Below are the code and all the weights of a small trained network. Each question names an input and a class and asks about switching units off, where a switched-off unit gives its printed mean instead of its output.

import numpy as np


def w(rows, s, z=0):
    codes = np.array(rows[::2]) - 128.0
    scale = np.full(codes.shape[1], s)
    scale[-1] = z or s
    return codes * scale


def norm(h):
    return h / np.sqrt((h * h).mean(-1, keepdims=True) + 1e-5)


def f(y):
    return y / 2 * (1 + np.tanh(0.7978845608 * (y + 0.044715 * y**3)))


def log_softmax(a):
    a = a - a.max(-1, keepdims=True)
    return a - np.log(np.exp(a).sum(-1, keepdims=True))


def net(x, mask):
    res = np.array(x, float).reshape(1, 4) / 4 @ E
    u = 0
    for l in range(3):
        y = f(norm(res) @ A[l][:, :-1].T + A[l][:, -1])
        res = res + np.where(mask[u : u + 4], y, B[l][:, -1]) @ B[l][:, :-1]
        u += 4
    return log_softmax(norm(res)[-1] @ U[:, :-1].T + U[:, -1])


A, B = {}, {}
E = w([
[102,132,83,110,183,159,106],'x0',
[30,136,138,74,91,123,119],'x1',
[123,102,76,152,84,137,67],'x2',
[165,233,81,106,154,2,151],'x3',
],0.0075)
A[0] = w([
[111,120,154,101,246,148,140,22],'0.n1',
[158,107,213,153,57,91,174,98],'0.n2',
[116,111,211,157,163,184,170,172],'0.n3',
[178,105,133,164,165,146,163,3],'0.n4',
],0.011,0.0021)
B[0] = w([
[112,218,154,179,108,159,177,185],'0.n1',
[89,254,188,158,76,210,99,227],'0.n2',
[165,79,110,47,135,136,161,253],'0.n3',
[119,108,177,178,221,49,36,184],'0.n4',
],0.0091,0.0052)
A[1] = w([
[87,153,63,131,216,191,121,3],'1.n1',
[6,104,190,128,152,88,96,79],'1.n2',
[91,110,151,42,104,114,144,47],'1.n3',
[113,95,63,179,66,100,97,38],'1.n4',
],0.014,0.0024)
B[1] = w([
[128,176,247,128,13,111,77,243],'1.n1',
[76,140,146,211,189,46,160,215],'1.n2',
[143,113,75,248,129,77,170,253],'1.n3',
[152,164,28,135,184,253,156,234],'1.n4',
],0.012,0.0031)
A[2] = w([
[215,79,158,166,196,117,56,20],'2.n1',
[87,2,170,139,154,156,136,3],'2.n2',
[163,166,66,39,128,21,166,222],'2.n3',
[112,150,176,60,198,102,236,74],'2.n4',
],0.014,0.0012)
B[2] = w([
[13,123,70,190,129,46,193,240],'2.n1',
[210,147,131,2,149,44,107,212],'2.n2',
[161,41,196,29,127,122,134,255],'2.n3',
[127,111,3,180,130,220,57,229],'2.n4',
],0.012,0.0059)
U = w([
[175,79,142,10,136,96,118,138],'0',
[77,135,116,198,159,50,160,122],'1',
[133,149,72,136,145,219,107,167],'2',
[92,186,250,111,82,152,116,247],'3',
[116,111,157,137,122,142,138,22],'4',
],0.013,0.0013)

Each question gives the input, the list of numbers given to net, and the class t.
The units are the neurons (one row each of A and B). Each row of codes is followed by its name. A weight is (code - 128) times the scale printed after its matrix; where a second scale follows, it is the last column's (A, B and U).
mask holds one flag per neuron, layer by layer. A switched-off neuron (its flag False) gives its mean, the last column of its row in B, instead of its output. The means were averaged over made-up inputs and are rounded, as every weight is.
A unit's drop is (log p(t) with every unit on - log p(t) with that unit switched off) / (log p(t) with every unit on - log p(t) with every unit switched off).
The circuit of an input: a set's keep is (log p(t) with only the set's units on - log p(t) with every unit switched off) / (log p(t) with every unit on - log p(t) with every unit switched off). Starting from all 12 units, units are removed one at a time, each time the one whose removal leaves the highest keep (on an exact tie, the one counted first), for as long as the keep stays at least 0.8.
circuit, biggest first: the units of the circuit, biggest drop first
k most important neurons: the k neurons with the biggest drops, biggest first
top k neurons in layer l: the k neurons of layer l with the biggest drops, biggest first
input [2,6,3,-2], class 1: circuit, biggest first => [1.n2]
input [-8,1,8,2], class 2: 2 most important neurons => [1.n4 1.n1]
input [-5,5,1,-4], class 1: 3 most important neurons => [1.n3 1.n2 2.n3]
input [0,5,-4,-5], class 0: 3 most important neurons => [0.n3 2.n2 0.n4]
input [-8,2,-6,6], class 3: 2 most important neurons => [0.n2 0.n3]
input [-4,6,-4,1], class 1: 4 most important neurons => [1.n3 1.n2 0.n1 1.n1]
input [5,1,-8,8], class 0: 4 most important neurons => [2.n3 0.n2 1.n4 1.n2]
input [-7,-2,4,-2], class 3: 2 most important neurons => [0.n2 2.n4]
input [-4,0,-6,-1], class 2: 3 most important neurons => [0.n3 1.n1 2.n4]
input [2,7,-8,7], class 2: 3 most important neurons => [2.n4 2.n2 0.n3]
input [-4,-2,-2,-3], class 3: 3 most important neurons => [0.n2 2.n4 1.n4]
input [0,-8,2,-5], class 1: 2 most important neurons => [2.n1 0.n4]
input [-7,-6,-5,-3], class 3: 3 most important neurons => [0.n2 1.n3 1.n2]
input [-1,-1,1,-4], class 0: circuit, biggest first => [2.n2]
input [-7,8,5,-2], class 1: top 2 neurons in layer 1 => [1.n2 1.n1]
input [1,-3,-6,-1], class 2: top 2 neurons in layer 0 => [0.n1 0.n3]
input [6,3,-5,-8], class 0: top 2 neurons in layer 0 => [0.n3 0.n2]
input [-6,0,-8,7], class 2: top 2 neurons in layer 1 => [1.n1 1.n3]
input [-3,-5,3,-4], class 1: top 2 neurons in layer 2 => [2.n1 2.n3]
input [-8,-4,-4,-2], class 3: circuit, biggest first => [0.n2]
input [4,8,-5,-5], class 1: top 2 neurons in layer 1 => [1.n3 1.n2]
input [-3,4,-1,-3], class 1: top 2 neurons in layer 1 => [1.n3 1.n1]
input [-8,-7,-6,6], class 3: top 3 neurons in layer 1 => [1.n2 1.n3 1.n4]
input [3,8,6,8], class 0: top 2 neurons in layer 2 => [2.n3 2.n1]
